Here is a tiny trained network, its code and every weight. The questions are about switching its units off for an input and a target symbol, where a switched-off unit gives its printed mean instead of its output.

import numpy as np


def w(rows, s, z=0):
    codes = np.array(rows[::2]) - 128.0
    scale = np.full(codes.shape[1], s)
    scale[-1] = z or s
    return codes * scale


def norm(h):
    return h / np.sqrt((h * h).mean(-1, keepdims=True) + 1e-5)


def f(y):
    return y / 2 * (1 + np.tanh(0.7978845608 * (y + 0.044715 * y**3)))


def softmax(a):
    e = np.exp(a - a.max(-1, keepdims=True))
    return e / e.sum(-1, keepdims=True)


def log_softmax(a):
    a = a - a.max(-1, keepdims=True)
    return a - np.log(np.exp(a).sum(-1, keepdims=True))


def net(x, mask):
    ids = ['αγηλξω'.index(c) for c in x.split()]
    T = len(ids)
    res = E[ids] + P[:T]
    u = 0
    for l in range(2):
        q, k, v = (norm(res) @ M[l].T for M in (Q, K, V))
        z = softmax(np.where(np.tri(T) > 0, q @ k.T / 3**0.5, -1e9)) @ v
        res = res + np.where(mask[u], z, O[l][:, -1]) @ O[l][:, :-1]
        u += 1
        y = f(norm(res) @ A[l][:, :-1].T + A[l][:, -1])
        res = res + np.where(mask[u : u + 4], y, B[l][:, -1]) @ B[l][:, :-1]
        u += 4
    return log_softmax(norm(res)[-1] @ U[:, :-1].T + U[:, -1])


Q, K, V, O, A, B = {}, {}, {}, {}, {}, {}
E = w([
[254,169,140,59],'α',
[228,95,89,129],'γ',
[232,76,52,94],'η',
[201,52,144,78],'λ',
[113,127,132,32],'ξ',
[55,83,168,136],'ω',
],0.0041)
P = w([
[144,208,232,98],'0',
[255,128,152,67],'1',
[245,118,147,72],'2',
[229,104,141,82],'3',
[221,101,132,95],'4',
[200,104,119,106],'5',
[187,94,108,113],'6',
[170,81,104,114],'7',
[182,60,83,113],'8',
[198,38,77,117],'9',
],0.0018)
Q[0] = w([
[2,71,216,194],'L0H0',
[148,155,86,121],'L0H0',
[226,152,110,102],'L0H0',
],0.0076)
K[0] = w([
[87,174,252,72],'L0H0',
[133,89,113,121],'L0H0',
[135,83,53,103],'L0H0',
],0.011)
V[0] = w([
[52,195,161,63],'L0H0',
[116,17,159,154],'L0H0',
[150,253,145,172],'L0H0',
],0.003)
O[0] = w([
[194,173,6,53,4],'L0H0',
[29,116,39,239,154],'L0H0',
[87,84,216,47,45],'L0H0',
],0.0022)
A[0] = w([
[181,66,106,143,135],'L0N0',
[96,177,228,158,245],'L0N1',
[114,125,100,107,85],'L0N2',
[60,79,59,253,175],'L0N3',
],0.0038,0.0012)
B[0] = w([
[69,182,143,145,251],'L0N0',
[207,70,1,144,114],'L0N1',
[132,95,147,123,108],'L0N2',
[136,145,205,173,107],'L0N3',
],0.0054,0.0019)
Q[1] = w([
[164,162,87,140],'L1H0',
[63,199,104,122],'L1H0',
[51,248,47,182],'L1H0',
],0.014)
K[1] = w([
[162,60,133,110],'L1H0',
[212,177,152,125],'L1H0',
[254,183,154,63],'L1H0',
],0.0099)
V[1] = w([
[89,66,219,57],'L1H0',
[55,209,224,110],'L1H0',
[91,128,31,2],'L1H0',
],0.0058)
O[1] = w([
[56,41,116,64,240],'L1H0',
[119,123,208,30,4],'L1H0',
[2,222,71,134,88],'L1H0',
],0.0072,0.0038)
A[1] = w([
[254,72,241,160,133],'L1N0',
[142,7,73,105,3],'L1N1',
[135,39,62,169,90],'L1N2',
[86,41,205,208,43],'L1N3',
],0.0052,0.0049)
B[1] = w([
[67,83,208,151,254],'L1N0',
[147,116,2,139,175],'L1N1',
[157,119,128,27,236],'L1N2',
[218,120,92,84,109],'L1N3',
],0.0077,0.0026)
U = w([
[8,167,149,111,174],'α',
[149,182,116,218,251],'γ',
[185,196,186,70,191],'η',
[143,125,194,179,134],'λ',
[100,101,190,113,47],'ξ',
[161,71,45,76,8],'ω',
],0.012,0.0031)

Each question gives the input, a string of symbols that net reads in full, and the target symbol t.
The units are the heads (3 rows each of Q, K, V and O) and the neurons (one row each of A and B). Each row of codes is followed by its name. A weight is (code - 128) times the scale printed after its matrix; where a second scale follows, it is the last column's (O, A, B and U).
mask holds one flag per unit, layer by layer, with each layer's heads first. A switched-off unit (its flag False) gives its mean, the last column of its rows in O or B, instead of its output. The means were averaged over made-up inputs and are rounded, as every weight is.
A unit's drop is (log p(t) with every unit on - log p(t) with that unit switched off) / (log p(t) with every unit on - log p(t) with every unit switched off).
The circuit of an input: a set's keep is (log p(t) with only the set's units on - log p(t) with every unit switched off) / (log p(t) with every unit on - log p(t) with every unit switched off). Starting from all 10 units, units are removed one at a time, each time the one whose removal leaves the highest keep (on an exact tie, the one counted first), for as long as the keep stays at least 0.8.
circuit, biggest first: the units of the circuit, biggest drop first
most important unit: the unit with the biggest drop
top k neurons: the k neurons with the biggest drops, biggest first
top k neurons in layer l: the k neurons of layer l with the biggest drops, biggest first
drop when u is switched off: that unit's drop, to one decimal
input ω α ξ, target γ: circuit, biggest first -> L0N1, L1H0
input ξ α η α ω γ α η, target α: circuit, biggest first -> L1H0, L0H0
input λ ω η, target λ: circuit, biggest first -> L1H0, L0H0, L1N0, L0N1
input λ η ω γ η α γ ω ω, target λ: most important unit -> L0N3
input α λ λ λ α ξ α λ ω, target ω: top 2 neurons in layer 0 -> L0N1, L0N0
input γ α η α η η ω α, target ξ: top 2 neurons -> L0N3, L1N0
input α α γ, target λ: circuit, biggest first -> L1H0, L0H0, L1N0
input ξ λ λ ω α α α λ α, target α: circuit, biggest first -> L1H0, L0H0
input λ γ α γ, target λ: circuit, biggest first -> L1H0, L1N0
input α λ η α ξ η α η, target γ: top 2 neurons -> L0N0, L1N0
input λ η α α ω α α ξ α, target λ: top 2 neurons in layer 0 -> L0N3, L0N1
input γ ω γ λ α η λ γ, target ξ: top 2 neurons -> L0N3, L1N0
input λ λ λ α α λ ω λ, target λ: top 2 neurons in layer 1 -> L1N0, L1N2
input α α α ξ λ, target α: circuit, biggest first -> L1H0
input λ α γ α γ ω λ, target λ: top 3 neurons -> L0N3, L1N0, L0N1
input ω α γ η λ λ α α ξ, target γ: top 2 neurons -> L0N1, L1N0
input ω λ η γ λ γ α ω η γ, target ξ: top 3 neurons -> L0N3, L0N0, L1N0
input η α γ α, target λ: top 2 neurons in layer 1 -> L1N0, L1N1
input α α α α, target η: top 2 neurons -> L1N1, L0N3
input λ η ξ α γ, target α: top neuron -> L0N3
input ω α γ α α α, target γ: drop when L0N0 is switched off -> 0.0
input α α λ η α ω, target ω: drop when L1N0 is switched off -> 0.1
input λ ω γ η η ω η, target ξ: drop when L0H0 is switched off -> 0.2
input α λ η η ξ α, target α: drop when L0N1 is switched off -> 0.1
